Below are the code and all the weights of a small trained network. Each question names an input and a target symbol and asks about switching units off, where a switched-off unit gives its printed mean instead of its output.

import numpy as np


def w(rows, s, z=0):
    codes = np.array(rows[::2]) - 128.0
    scale = np.full(codes.shape[1], s)
    scale[-1] = z or s
    return codes * scale


def norm(h):
    return h / np.sqrt((h * h).mean(-1, keepdims=True) + 1e-5)


def f(y):
    return y / 2 * (1 + np.tanh(0.7978845608 * (y + 0.044715 * y**3)))


def softmax(a):
    e = np.exp(a - a.max(-1, keepdims=True))
    return e / e.sum(-1, keepdims=True)


def log_softmax(a):
    a = a - a.max(-1, keepdims=True)
    return a - np.log(np.exp(a).sum(-1, keepdims=True))


def net(x, mask):
    ids = ['ΔΛΞΣΦΨεζηθμπ'.index(c) for c in x.split()]
    T = len(ids)
    res = E[ids] + P[:T]
    u = 0
    for l in range(2):
        q, k, v = (norm(res) @ M[l].T for M in (Q, K, V))
        z = softmax(np.where(np.tri(T) > 0, q @ k.T / 3**0.5, -1e9)) @ v
        res = res + np.where(mask[u], z, O[l][:, -1]) @ O[l][:, :-1]
        u += 1
        y = f(norm(res) @ A[l][:, :-1].T + A[l][:, -1])
        res = res + np.where(mask[u : u + 8], y, B[l][:, -1]) @ B[l][:, :-1]
        u += 8
    return log_softmax(norm(res)[-1] @ U[:, :-1].T + U[:, -1])


Q, K, V, O, A, B = {}, {}, {}, {}, {}, {}
E = w([
[141,78,195,41,159,72,103,93,176,77,130,159],'Δ',
[254,101,132,116,33,83,144,156,81,101,110,129],'Λ',
[121,171,255,162,145,86,163,198,143,132,149,102],'Ξ',
[108,54,90,183,155,76,131,176,70,135,97,183],'Σ',
[69,181,121,208,15,106,119,175,136,149,74,161],'Φ',
[102,135,104,36,208,88,105,198,60,99,183,143],'Ψ',
[143,165,108,77,108,78,195,117,155,248,139,39],'ε',
[184,41,134,149,171,173,183,206,117,128,220,98],'ζ',
[169,113,85,213,158,156,148,76,209,72,157,60],'η',
[61,67,82,110,140,81,161,205,240,162,145,129],'θ',
[58,144,200,113,118,194,86,126,117,166,201,159],'μ',
[163,73,89,66,134,149,132,44,94,200,177,134],'π',
],0.0073)
P = w([
[129,76,165,105,156,142,8,138,150,142,82,75],'0',
[171,156,118,139,194,97,73,137,148,189,133,189],'1',
[152,130,140,94,214,184,78,164,153,158,38,127],'2',
[37,77,131,75,86,147,150,118,112,41,115,69],'3',
[130,122,120,160,111,46,87,91,121,135,210,168],'4',
[177,208,130,104,203,195,169,122,158,162,44,229],'5',
[52,119,145,47,127,220,183,140,126,46,40,73],'6',
[64,87,103,148,52,26,135,87,87,80,254,96],'7',
],0.0053)
Q[0] = w([
[193,178,133,123,184,140,154,152,178,181,112,244],'0.h1',
[77,109,118,147,66,56,219,90,92,100,234,145],'0.h1',
[79,134,145,36,143,235,235,140,119,85,2,112],'0.h1',
],0.0061)
K[0] = w([
[63,101,125,96,89,152,174,127,101,63,97,57],'0.h1',
[164,202,90,123,157,159,212,117,140,112,108,232],'0.h1',
[93,112,110,165,70,24,115,86,100,100,255,114],'0.h1',
],0.0079)
V[0] = w([
[200,211,225,119,100,133,117,135,199,104,127,6],'0.h1',
[90,135,117,57,106,63,101,16,234,128,55,145],'0.h1',
[93,73,164,197,106,252,84,45,209,163,144,114],'0.h1',
],0.0034)
O[0] = w([
[147,247,133,57,72,106,253,131,110,35,169,98,206],'0.h1',
[94,143,123,57,115,56,103,38,205,111,70,164,131],'0.h1',
[59,96,99,172,111,190,246,45,126,118,177,200,253],'0.h1',
],0.0049,0.00042)
A[0] = w([
[77,154,123,116,119,99,247,92,85,75,119,172,100],'0.n1',
[155,113,174,170,140,113,47,141,155,200,95,90,2],'0.n2',
[113,97,66,113,153,113,128,116,79,147,124,121,83],'0.n3',
[178,139,139,150,107,106,84,164,120,165,79,64,21],'0.n4',
[134,193,111,121,152,170,2,150,160,123,178,85,234],'0.n5',
[120,121,177,99,67,156,113,157,167,125,159,184,114],'0.n6',
[223,85,118,132,103,140,120,96,109,88,117,134,161],'0.n7',
[77,178,119,246,50,110,125,158,120,150,46,128,76],'0.n8',
],0.0051,0.0028)
B[0] = w([
[135,169,77,251,189,164,19,65,101,68,55,60,235],'0.n1',
[123,253,79,174,160,77,137,110,67,37,127,120,152],'0.n2',
[152,92,87,118,69,184,68,138,178,149,122,137,137],'0.n3',
[134,110,22,94,135,169,98,139,114,56,152,166,128],'0.n4',
[97,88,20,127,80,138,245,81,60,47,82,196,250],'0.n5',
[48,212,131,96,166,98,235,126,152,117,141,139,172],'0.n6',
[153,125,161,74,118,126,235,128,213,149,148,234,170],'0.n7',
[207,119,155,38,135,225,39,136,242,130,230,126,198],'0.n8',
],0.0039,0.002)
Q[1] = w([
[129,130,102,182,128,13,169,106,90,154,237,164],'1.h1',
[69,30,155,111,31,110,114,115,87,79,142,29],'1.h1',
[134,150,125,73,252,206,199,151,129,150,1,154],'1.h1',
],0.0078)
K[1] = w([
[146,166,142,100,152,254,126,169,162,135,10,146],'1.h1',
[183,213,99,168,156,105,132,113,152,188,174,226],'1.h1',
[102,89,137,154,23,103,75,112,117,90,183,72],'1.h1',
],0.0094)
V[1] = w([
[250,124,91,140,132,84,180,47,95,193,135,165],'1.h1',
[164,108,74,189,101,115,142,169,253,106,119,68],'1.h1',
[183,148,201,162,44,173,71,144,155,57,115,219],'1.h1',
],0.0044)
O[1] = w([
[255,220,100,161,201,124,177,92,149,232,123,240,155],'1.h1',
[193,31,66,200,76,104,139,166,236,111,122,53,181],'1.h1',
[165,96,237,179,72,152,93,130,168,12,76,216,1],'1.h1',
],0.0045,0.00064)
A[1] = w([
[97,45,198,177,32,133,117,133,150,55,85,131,2],'1.n1',
[129,99,197,167,114,192,107,120,67,94,133,196,123],'1.n2',
[133,186,57,210,91,190,134,182,82,178,146,120,89],'1.n3',
[113,196,143,129,87,120,173,201,94,20,137,56,46],'1.n4',
[122,163,115,82,190,79,198,114,149,122,155,138,98],'1.n5',
[179,72,62,65,70,183,101,71,113,92,162,92,110],'1.n6',
[137,80,119,254,164,92,39,142,85,179,25,155,83],'1.n7',
[89,193,114,121,86,83,66,59,141,127,33,155,52],'1.n8',
],0.0058,0.0062)
B[1] = w([
[177,231,46,79,167,188,63,103,122,193,200,92,215],'1.n1',
[123,137,140,132,34,166,148,141,110,149,126,140,235],'1.n2',
[167,31,163,91,125,175,123,122,127,55,168,71,197],'1.n3',
[124,166,190,192,195,97,88,135,169,207,133,149,198],'1.n4',
[141,62,186,142,62,165,85,115,105,121,104,44,250],'1.n5',
[123,213,189,185,237,100,128,173,178,182,120,216,221],'1.n6',
[139,141,206,156,59,140,98,87,112,181,81,60,213],'1.n7',
[178,1,177,83,160,123,94,58,134,59,195,55,121],'1.n8',
],0.0055,0.0017)
U = w([
[130,60,217,54,147,87,117,60,153,64,111,113,64],'Δ',
[192,169,121,120,32,76,189,180,117,102,58,198,210],'Λ',
[100,199,234,180,161,84,138,166,137,121,131,76,90],'Ξ',
[151,75,124,210,83,128,49,111,65,147,54,98,126],'Σ',
[146,170,97,115,86,180,35,139,189,100,173,122,173],'Φ',
[124,149,53,103,198,95,71,176,39,61,116,136,161],'Ψ',
[164,185,92,79,92,114,161,91,109,158,130,1,128],'ε',
[162,47,160,130,150,177,158,187,115,132,195,99,169],'ζ',
[133,150,72,227,162,142,171,46,165,47,106,96,134],'η',
[34,69,82,137,118,54,140,199,218,157,99,137,58],'θ',
[22,155,142,120,69,179,180,81,76,103,137,136,165],'μ',
[141,132,132,125,211,142,119,72,141,225,139,204,4],'π',
],0.0065,0.0016)

Each question gives the input, a string of symbols that net reads in full, and the target symbol t.
The units are the heads (3 rows each of Q, K, V and O) and the neurons (one row each of A and B). Each row of codes is followed by its name. A weight is (code - 128) times the scale printed after its matrix; where a second scale follows, it is the last column's (O, A, B and U).
mask holds one flag per unit, layer by layer, with each layer's heads first. A switched-off unit (its flag False) gives its mean, the last column of its rows in O or B, instead of its output. The means were averaged over made-up inputs and are rounded, as every weight is.
A unit's drop is (log p(t) with every unit on - log p(t) with that unit switched off) / (log p(t) with every unit on - log p(t) with every unit switched off).
The circuit of an input: a set's keep is (log p(t) with only the set's units on - log p(t) with every unit switched off) / (log p(t) with every unit on - log p(t) with every unit switched off). Starting from the 12 units with the biggest drops (on a tie, the unit counted first), units are removed one at a time, each time the one whose removal leaves the highest keep (on an exact tie, the one counted first), for as long as the keep stays at least 0.8.
units of the circuit, in order: the units of the circuit, biggest drop first
k most important neurons: the k neurons with the biggest drops, biggest first
top k neurons in layer l: the k neurons of layer l with the biggest drops, biggest first
drop of u: that unit's drop, to one decimal
input Ξ Λ π Σ ζ Σ, target Σ: units of the circuit, in order => 1.n7, 0.h1
input Λ ζ Φ Φ, target ζ: units of the circuit, in order => 0.h1, 1.n3
input π Ψ ζ Ξ Ψ, target ζ: units of the circuit, in order => 0.h1, 1.n3
input ζ ζ ζ Ξ π, target ζ: units of the circuit, in order => 0.h1
input μ Φ ζ π Ψ ε θ Ψ, target ε: units of the circuit, in order => 1.h1, 1.n5
input Λ η μ, target μ: top 2 neurons in layer 1 => 1.n6, 1.n2
input Ψ Ξ μ ε Ψ, target μ: units of the circuit, in order => 1.h1, 0.h1
input Δ ζ Φ Λ, target ζ: 2 most important neurons => 1.n3, 0.n5
input Δ ζ Σ η, target ζ: units of the circuit, in order => 0.h1, 0.n1
input Φ η π ζ Σ Ψ ε Λ, target Ψ: units of the circuit, in order => 0.h1, 1.h1, 0.n4
input π Σ θ θ, target Σ: units of the circuit, in order => 0.h1, 1.n7
input π ζ ε Λ η ε Ξ, target η: units of the circuit, in order => 0.n1, 0.h1
input ζ Σ ε Ξ Δ ε, target Ξ: units of the circuit, in order => 1.h1, 1.n4, 0.h1
input π Σ π ε μ Δ ε, target μ: units of the circuit, in order => 1.h1
input θ Ξ Φ π Δ μ Ψ, target Δ: units of the circuit, in order => 0.h1, 1.n8, 1.h1
input ε θ ε Σ, target θ: top 2 neurons in layer 1 => 1.n5, 1.n6
input Σ η π, target Σ: 2 most important neurons => 1.n7, 0.n8
input ζ Ξ ε μ ζ Φ, target Φ: 2 most important neurons => 0.n8, 0.n1
input Ψ Φ Σ η μ Φ Ξ μ, target Φ: 2 most important neurons => 1.n1, 0.n8
input Φ Σ Λ η, target Σ: top neuron in layer 1 => 1.n7
input θ Ψ Ψ Ψ θ θ, target Ψ: 2 most important neurons => 0.n2, 0.n5
input Δ ε ε Λ Ψ Ψ, target Λ: top 2 neurons in layer 0 => 0.n5, 0.n1
input Φ μ Ψ Φ Ψ μ μ Ξ, target μ: 2 most important neurons => 1.n2, 1.n6
input Δ μ π, target Δ: top 2 neurons in layer 0 => 0.n8, 0.n4
input ζ Φ π Ξ, target Φ: drop of 1.n1 => 0.7
input ζ ζ ε ζ ζ ε ζ Φ, target ε: drop of 0.n6 => 0.0
